Each row comes from the steps of one path. Every step used is in the known rows, and no mark comes twice. Write the path behind each row, first mark first.
Known rows:
L N: [ 1.51  1.13 -1.19 -0.48 -0.15 -1.98  0.17  2.72 -0.14 -0.66  0.30  0.15
 -1.37 -1.56 -0.30 -0.75]
T J D N L: [ 3.61  5.69  2.01 -3.39 -0.77 -3.39 -0.34  0.89 -1.37  1.77 -1.98 -1.41
  0.37 -1.11 -1.53 -2.57]
J T L: [ 1.28  4.79  0.12 -2.09 -2.73 -2.23  0.17  4.98  0.82  0.40  0.37 -0.28
  0.99  1.00  0.65 -1.64]
D L N J: [ 0.28  2.98  2.09 -2.03 -0.08 -3.65  2.10  3.82 -1.23 -0.38 -0.44  0.54
 -1.81 -1.23 -1.98 -3.31]
D N J: [ 2.43  3.31  1.70 -1.26  0.01 -1.23  0.10 -2.51 -1.09 -2.72 -0.62 -0.17
 -1.91 -0.53 -2.32 -2.43]
J D L N: [ 0.11  2.95  3.40 -1.00  0.74 -3.25  1.51  4.28  0.36  3.86 -1.80 -1.15
  0.50 -1.34 -2.95 -4.54]
L N J: [ 2.52  2.74 -0.26 -1.14 -0.77 -3.68  0.01  1.84 -0.64 -2.22  0.30 -0.61
 -2.76 -2.14 -0.91 -0.74]
D N L: [ 2.26  2.27 -0.07 -2.36  0.42 -0.27 -0.20 -0.48 -0.80 -1.75 -0.39  1.62
 -0.49  0.67  0.07 -3.38]
E N: [-0.37 -0.40 -1.75 -1.91 -0.43  0.69  0.63 -1.76 -1.11  0.76 -0.72 -0.87
 -2.21 -0.79 -1.21 -0.91]
N L: [ 1.14  0.82 -1.24 -2.29 -0.15 -0.99 -0.62  1.34 -0.10 -0.75  0.32  1.34
 -0.04  0.71  2.11 -1.15]
E T L N: [ 1.39  0.78 -0.81 -2.22 -0.06 -1.97 -1.82  2.50  0.73  1.75 -0.08 -0.14
 -2.21 -0.37  0.51 -0.63]
T L N J: [ 1.85  4.18 -0.70 -1.48 -1.46 -5.20 -0.85  4.33  0.30 -1.62 -0.72  0.00
 -2.08  0.26  0.67 -1.07]
J D: [ 0.55  1.61  2.25  0.16  0.49 -1.47 -0.21  0.75  1.12  3.16 -1.35 -2.07
  1.03 -0.77 -1.76 -1.96]
N J T: [ 2.46  4.70  1.45 -2.13 -2.31 -2.55  0.48  1.06 -0.32 -1.80  0.94 -1.54
 -1.12 -1.17 -1.23 -0.98]
E N J T L: [ 1.49  4.32 -0.81 -3.94 -2.78 -2.45  0.65  0.62 -0.96 -0.54 -0.45 -1.77
 -2.97 -0.72 -1.51 -1.95]
J T L N: [ 2.25  5.58 -0.60 -2.35 -2.93 -3.48  0.24  6.73  0.69 -0.11  0.50 -0.18
  0.08  0.07  0.45 -2.12]
J D E: [ 0.27  2.49  0.77  0.53 -0.55 -1.63  2.24  0.91  2.75  3.72 -0.14 -4.00
  1.30 -0.29 -1.34 -2.05]
T J D: [ 2.21  4.21  2.12 -1.88 -1.02 -3.34 -0.19  1.25 -0.92  2.87 -1.76 -2.48
  0.70 -1.53 -1.61 -0.46]

Write each row's path:
[ 2.93  3.86  1.14 -1.07 -0.47 -4.52 -0.14  2.31  0.10 -0.16 -0.56 -1.95
 -2.12 -2.60 -2.10 -1.98] -> L N J D
[ 3.08  5.24  2.69 -2.22 -0.70 -2.97 -0.09  0.19 -1.29  2.13 -2.20 -2.06
  0.35 -1.42 -2.66 -2.02] -> T J D N
[ 2.34  5.89  1.17 -2.50 -2.85 -3.93 -0.10  2.91  0.10 -1.67  0.34 -1.22
 -1.10  0.09 -0.36 -1.21] -> N J T L
[ 2.02  4.98  0.45 -1.51 -1.26 -5.99 -0.97  4.69  0.83  0.06 -1.42 -1.09
 -1.61 -0.14 -0.21 -2.05] -> T L N J D
[ 0.14  2.72  1.82 -3.07 -0.37 -2.35  1.40 -1.00 -1.24  1.90 -1.90 -2.43
 -2.80 -1.60 -3.68 -3.51] -> E N J D L
[ 1.78  4.66 -0.01 -2.55 -2.12 -3.03  2.11  0.44 -0.18  3.70 -1.13 -4.41
 -0.15 -1.47 -1.86 -1.01] -> T J D E N
[ 0.95  4.65  2.40 -2.82 -1.07 -3.87  2.46  5.12 -1.12 -0.28  0.13  0.18
 -1.35 -1.48 -2.25 -3.90] -> D L N J T
[ 2.37  1.84  1.95 -3.03 -0.13 -1.58 -1.42 -0.57 -0.44  4.29 -0.90 -2.54
 -0.93 -2.14 -1.77 -0.16] -> E T J D
[ 1.83  3.26  1.89 -1.17 -0.79 -3.02  0.95 -1.22  1.81  2.00  0.27 -4.43
 -1.51 -1.42 -2.20 -1.49] -> N J D E T
[ 0.67  1.53  1.00 -0.38 -0.10 -1.06  1.47 -0.09  2.86  5.00  0.23 -4.42
  0.44 -0.84 -1.64 -1.91] -> J D E T
[ 3.60  3.12  1.79 -4.40  0.11 -1.80 -1.58 -0.72 -0.83  3.29 -1.05 -1.54
 -1.12 -1.72 -1.52 -1.98] -> E T J D N L
[ 0.45  0.26 -2.67 -3.76 -0.57 -0.04  0.14 -0.67 -1.26  0.20 -0.44  0.15
 -2.15 -0.14  0.52 -1.90] -> E N L
[ 1.75  4.31  1.66 -1.52 -1.22 -4.20  0.55  0.27  2.16  2.12 -0.26 -4.26
 -1.46 -0.44 -1.43 -1.77] -> N J D E T L
[ 2.75  4.38  0.22 -0.83 -1.10 -4.76  1.44  2.35  1.21  0.16  0.21 -3.13
 -1.93 -2.25 -1.81 -2.08] -> L N J D E
[ 1.63  2.95  2.96 -0.33  0.96 -1.03 -0.07 -0.56  0.63  2.21 -1.89 -1.59
  0.58 -0.67 -3.08 -3.86] -> J D N
[ 2.35  3.47  2.24 -1.79  0.81 -1.63 -0.51  0.31  0.48  1.75 -1.64 -0.75
  0.61 -0.26 -1.77 -4.59] -> J D N L
[ 1.42  2.72 -1.90 -1.77 -1.74 -3.03  1.61  1.62  2.43  1.07  1.55 -3.01
 -2.25 -0.04  0.54 -0.69] -> D E T L N J
[ 1.81  5.26  3.03 -2.81 -0.79 -4.74  1.21  4.09 -1.49  3.44 -2.11 -1.76
  0.29 -2.00 -2.47 -2.51] -> T J D L N
